pel_ren: [-0.55, -3.26, 1.86, -2.24, -2.87, -1.38, 1.67, 0.44, -0.54, 0.44, -0.76, -5.19, -1.54, -3.65, -1.60, -1.94]
lig_pipoz: [-2.96, -2.60, 0.81, 1.34, 0.92, -3.13, -1.03, 0.47, 0.17, 1.00, 0.79, 0.76, -0.57, -1.91, -0.62, -1.41]
lig_pipoz: [1.60, 1.12, -0.42, -1.50, 0.07, 1.29, 0.27, -0.09, 0.35, -0.27, -0.52, -0.44, 0.02, 1.01, -0.07, 1.00]
tabi_zab: [1.93, 0.14, -3.38, 1.81, 3.79, 3.43, -0.59, 2.12, -1.78, 3.10, 2.08, 0.19, -1.77, -1.79, -0.31, 0.48]
robod_tos: [-1.27, 1.92, -0.50, 1.81, -1.52, -2.57, -1.13, -0.21, 1.73, -1.02, -3.64, -1.60, 3.12, 0.01, -3.23, 1.09]
gozub_dobe: [-0.79, 0.30, 0.52, -0.01, -0.03, 1.50, 0.47, 0.29, -0.43, -0.13, -0.33, 0.25, 0.38, 0.89, -0.57, -0.10]
bol_nitok: [0.42, 1.39, 1.60, 1.38, 2.18, 0.31, -2.21, 0.52, 2.26, -0.02, -0.01, -0.42, 3.18, -2.38, -2.60, 3.35]
[-5.73, -5.85, 1.90, 3.51, 1.21, -7.99, -1.98, 1.24, 0.98, 3.58, 1.63, 2.92, 0.04, -4.21, -2.46, -3.06]  lig_pipoz
paf_tibiz: [-3.91, 4.21, -4.48, 2.00, -1.96, -0.48, -0.02, 1.89, -2.08, 1.59, 6.44, -2.06, -4.13, 2.17, 0.22, 2.51]
gozub_dobe: [0.11, -0.12, 0.48, 1.46, 2.55, -0.48, -1.65, 0.26, -2.38, 1.05, 1.98, -0.57, 1.40, -0.76, 1.11, -1.20]
fegun_dad: [0.09, -1.51, 5.09, -1.28, -2.36, -4.74, -1.55, -0.11, -1.24, -1.24, 1.14, 0.51, -0.70, 1.41, 0.64, 1.41]
nat_vitof: [1.42, 2.16, 4.72, -1.16, 0.94, -5.30, -0.78, -0.12, 2.32, -1.35, 0.32, 0.52, 2.39, -0.24, 2.33, 0.98]
sipad_venel: [-3.82, -0.88, -0.43, -4.31, -5.31, -1.56, 3.11, -4.74, 2.15, 4.74, 4.63, -1.46, -1.12, -0.55, 0.38, 2.01]
[0.24, -0.45, 1.11, 0.09, 0.25, 0.74, -0.32, 0.89, -1.06, -0.50, -1.11, -0.76, 1.42, 1.98, 0.69, 2.83]  bol_nitok
rufo_rin: [-0.42, 0.48, 2.35, -0.68, -0.01, 0.63, -0.29, 0.61, 0.16, 1.45, -0.98, 0.28, 1.95, 2.24, 0.37, 0.75]
[-1.11, -1.93, -1.89, 0.51, -0.87, 1.14, -0.17, -0.60, -1.23, 3.97, -0.22, -0.45, -0.08, 0.50, -1.10, 0.31]  tabi_zab
[-1.01, 1.08, -0.93, 0.68, 0.45, -0.55, -1.08, -0.02, 1.89, 0.01, -0.36, 0.01, 0.88, 1.60, 0.87, 1.17]  pel_ren
pel_ren: [-2.37, -0.96, -0.01, -1.50, -3.03, -2.99, -0.67, 0.98, 5.06, 3.12, -1.75, -5.37, 1.64, -0.79, 1.13, 0.61]
bobaf_fef: [0.11, 1.87, 0.33, -0.69, -0.75, 0.28, -0.59, 0.03, 0.24, 1.80, 1.44, -0.83, -0.04, -0.33, -0.50, -0.90]
[-0.21, -0.78, -0.23, -1.44, -0.46, -2.49, -0.36, -0.24, 2.65, 2.48, -0.37, 0.43, 2.20, 0.18, 1.76, -0.07]  pel_ren
[-4.23, 2.98, 0.44, 2.46, 2.33, 4.46, -3.86, 5.49, -4.10, 2.29, 2.48, -0.34, 6.90, 3.12, 2.76, -1.50]  gozub_dobe
[1.92, 3.24, -0.09, -1.59, -1.05, 0.59, -0.85, 3.00, -1.07, 3.85, 3.20, -0.77, -1.27, -1.15, 1.06, -0.46]  bobaf_fef
[1.76, 0.92, -0.09, -0.69, 0.60, 1.17, 0.59, 1.63, -1.73, 0.46, -0.35, -1.05, -1.22, -1.03, -0.86, 0.39]  bobaf_fef
fegun_dad: [-1.95, 0.11, -1.44, 0.70, 2.20, 2.14, -1.12, -0.64, 2.54, 2.38, -0.95, 1.65, 1.64, 0.73, -0.42, -0.22]
nat_vitof: [-0.88, 2.48, 3.89, -0.69, 0.81, -6.74, -2.03, 0.44, 0.61, -0.99, 0.29, 1.32, 0.21, -1.12, 2.58, 1.00]
[-2.73, -0.99, -2.53, 0.49, 0.19, -3.74, -1.26, -0.10, 4.49, 2.62, 3.58, 0.11, -1.05, 0.68, 2.89, -2.20]  bobaf_fef
bol_nitok: [-0.92, -1.58, 0.22, -3.87, 0.17, 1.06, 0.15, 0.45, 1.76, -1.88, -1.84, -1.01, 3.51, -4.04, 0.57, 1.16]
[0.53, 1.54, -0.64, 2.15, -3.92, -2.20, -1.21, -0.55, 2.01, -1.99, 0.81, -3.02, -3.96, -0.52, -1.36, -1.21]  fegun_dad
[-0.64, 2.50, -0.11, -2.04, -3.33, 0.98, 1.60, -1.26, 2.50, -0.43, -3.07, 0.67, -1.39, 0.71, -1.13, 1.26]  gozub_dobe
paf_tibiz: [-2.05, 1.12, -1.81, 0.89, -0.75, -0.56, -0.14, 0.07, -0.67, 0.15, 3.25, -1.63, -2.04, 1.33, 0.21, 0.67]
sipad_venel: [-5.67, -0.79, -0.71, -6.20, -6.88, -2.49, 5.57, -6.43, 4.26, 7.75, 6.63, -2.69, -1.31, -0.61, 0.63, 2.62]
